Below is a small trained network, with its code and all its weights. Each question gives an input and a class and asks what happens when units are switched off, that is, made to give their printed mean instead of their output.

import numpy as np


def w(rows, s, z=0):
    codes = np.array(rows[::2]) - 128.0
    scale = np.full(codes.shape[1], s)
    scale[-1] = z or s
    return codes * scale


def norm(h):
    return h / np.sqrt((h * h).mean(-1, keepdims=True) + 1e-5)


def f(y):
    return np.maximum(y, 0)


def log_softmax(a):
    a = a - a.max(-1, keepdims=True)
    return a - np.log(np.exp(a).sum(-1, keepdims=True))


def net(x, mask):
    res = np.array(x, float).reshape(1, 8) / 4 @ E
    u = 0
    for l in range(3):
        y = f(norm(res) @ A[l][:, :-1].T + A[l][:, -1])
        res = res + np.where(mask[u : u + 9], y, B[l][:, -1]) @ B[l][:, :-1]
        u += 9
    return log_softmax(norm(res)[-1] @ U[:, :-1].T + U[:, -1])


A, B = {}, {}
E = w([
[129,134,141,121,138,136],'x0',
[134,116,112,136,127,137],'x1',
[138,114,117,132,137,136],'x2',
[128,121,114,134,123,119],'x3',
[97,254,82,159,229,87],'x4',
[157,205,76,1,95,114],'x5',
[218,212,133,191,42,107],'x6',
[131,120,112,136,126,130],'x7',
],0.0083)
A[0] = w([
[165,184,127,121,227,182,114],'L0N1',
[62,124,209,254,156,166,70],'L0N2',
[177,194,154,176,137,80,141],'L0N3',
[190,171,117,25,150,132,88],'L0N4',
[16,114,124,100,235,171,70],'L0N5',
[104,158,50,135,171,96,109],'L0N6',
[119,77,151,132,40,147,111],'L0N7',
[121,110,152,94,119,186,116],'L0N8',
[157,111,136,94,117,176,2],'L0N9',
],0.0097,0.0052)
B[0] = w([
[151,132,153,195,137,99,204],'L0N1',
[203,79,9,128,158,68,254],'L0N2',
[104,121,153,126,164,226,238],'L0N3',
[128,117,69,114,152,78,229],'L0N4',
[67,150,96,170,63,155,247],'L0N5',
[104,160,146,143,167,86,200],'L0N6',
[112,135,176,125,128,123,230],'L0N7',
[159,105,163,120,120,115,179],'L0N8',
[139,150,149,166,133,112,139],'L0N9',
],0.013,0.0057)
A[1] = w([
[20,102,110,126,109,179,13],'L1N1',
[203,169,144,162,114,202,99],'L1N2',
[102,106,119,98,150,76,4],'L1N3',
[80,224,105,204,100,117,107],'L1N4',
[124,165,127,181,99,168,71],'L1N5',
[160,87,126,87,2,135,20],'L1N6',
[142,190,63,18,145,97,227],'L1N7',
[98,51,151,210,170,134,35],'L1N8',
[233,186,154,182,103,190,65],'L1N9',
],0.01,0.003)
B[1] = w([
[94,208,103,60,30,178,175],'L1N1',
[86,131,138,53,15,195,196],'L1N2',
[152,122,122,204,117,135,148],'L1N3',
[129,85,204,104,122,201,237],'L1N4',
[103,123,143,133,103,140,165],'L1N5',
[114,65,211,148,166,119,221],'L1N6',
[159,73,49,205,46,2,255],'L1N7',
[171,170,127,46,43,57,214],'L1N8',
[62,110,66,39,123,205,213],'L1N9',
],0.0083,0.0061)
A[2] = w([
[72,110,94,92,82,164,64],'L2N1',
[163,101,96,177,104,170,120],'L2N2',
[53,139,69,119,57,183,89],'L2N3',
[76,195,113,198,181,137,3],'L2N4',
[71,173,94,168,169,156,132],'L2N5',
[83,127,247,152,116,129,162],'L2N6',
[170,103,68,156,109,95,105],'L2N7',
[151,146,148,141,189,145,28],'L2N8',
[93,195,125,205,173,137,57],'L2N9',
],0.013,0.0041)
B[2] = w([
[141,245,111,134,180,206,213],'L2N1',
[23,239,95,159,85,73,191],'L2N2',
[66,228,139,1,109,197,254],'L2N3',
[206,88,223,119,147,163,185],'L2N4',
[178,134,206,28,64,104,201],'L2N5',
[185,57,177,167,142,133,208],'L2N6',
[87,189,75,252,116,66,252],'L2N7',
[85,120,104,80,206,101,139],'L2N8',
[190,46,245,160,236,146,186],'L2N9',
],0.0079,0.0078)
U = w([
[188,148,1,194,142,5,153],'0',
[100,234,123,5,109,218,5],'1',
[231,80,216,128,216,99,187],'2',
],0.0081,0.0032)

Each question gives the input, the list of numbers given to net, and the class t.
The units are the neurons (one row each of A and B). Each row of codes is followed by its name. A weight is (code - 128) times the scale printed after its matrix; where a second scale follows, it is the last column's (A, B and U).
mask holds one flag per neuron, layer by layer. A switched-off neuron (its flag False) gives its mean, the last column of its row in B, instead of its output. The means were averaged over made-up inputs and are rounded, as every weight is.
A unit's drop is (log p(t) with every unit on - log p(t) with that unit switched off) / (log p(t) with every unit on - log p(t) with every unit switched off).
The circuit of an input: a set's keep is (log p(t) with only the set's units on - log p(t) with every unit switched off) / (log p(t) with every unit on - log p(t) with every unit switched off). Starting from the 12 units with the biggest drops (on a tie, the unit counted first), units are removed one at a time, each time the one whose removal leaves the highest keep (on an exact tie, the one counted first), for as long as the keep stays at least 0.8.
units of the circuit, in order: the units of the circuit, biggest drop first
unit that matters most: the unit with the biggest drop
top k neurons: the k neurons with the biggest drops, biggest first
top k neurons in layer l: the k neurons of layer l with the biggest drops, biggest first
drop of u: that unit's drop, to one decimal
input [5,7,5,-7,7,1,-4,-5], class 2: units of the circuit, in order : [L0N1 L2N9]
input [2,2,2,-2,8,-7,6,8], class 2: top 4 neurons : [L1N7 L0N3 L2N9 L2N4]
input [7,6,3,-8,-1,-4,2,-1], class 0: units of the circuit, in order : [L0N2]
input [-6,3,-4,-7,-1,-5,6,1], class 1: units of the circuit, in order : [L1N9 L2N3]
input [-4,-1,-2,5,-7,7,3,-7], class 0: top 2 neurons in layer 0 : [L0N4 L0N3]
input [-3,8,4,-3,-4,4,0,1], class 0: top 3 neurons : [L0N4 L0N3 L1N7]
input [2,-1,-8,4,7,6,3,2], class 2: top 2 neurons in layer 2 : [L2N9 L2N4]
input [-8,-1,-2,-7,-5,-1,7,-1], class 1: top 2 neurons : [L1N9 L1N2]
input [5,-7,-6,4,-4,-4,-5,6], class 1: top 3 neurons : [L0N5 L1N1 L1N7]
input [3,6,-7,-3,-5,3,3,3], class 2: top 3 neurons : [L0N2 L1N6 L0N3]
input [-2,-6,-8,0,1,3,2,0], class 0: top 2 neurons : [L1N7 L0N4]
input [5,2,1,6,5,0,4,6], class 2: top 3 neurons in layer 0 : [L0N6 L0N5 L0N1]
input [5,-1,-1,-4,-8,6,-7,-5], class 2: top 2 neurons : [L0N8 L1N6]
input [-8,-7,1,4,4,-4,-8,-4], class 1: unit that matters most : L0N5
input [-4,5,5,7,-4,-8,-5,6], class 0: drop of L0N2 : 0.8
input [-5,-2,6,6,1,-4,-6,2], class 1: drop of L2N3 : 0.2
input [2,7,0,1,8,-7,7,-7], class 2: drop of L0N3 : 0.4
input [0,4,8,2,0,2,7,-3], class 1: drop of L1N5 : 0.0
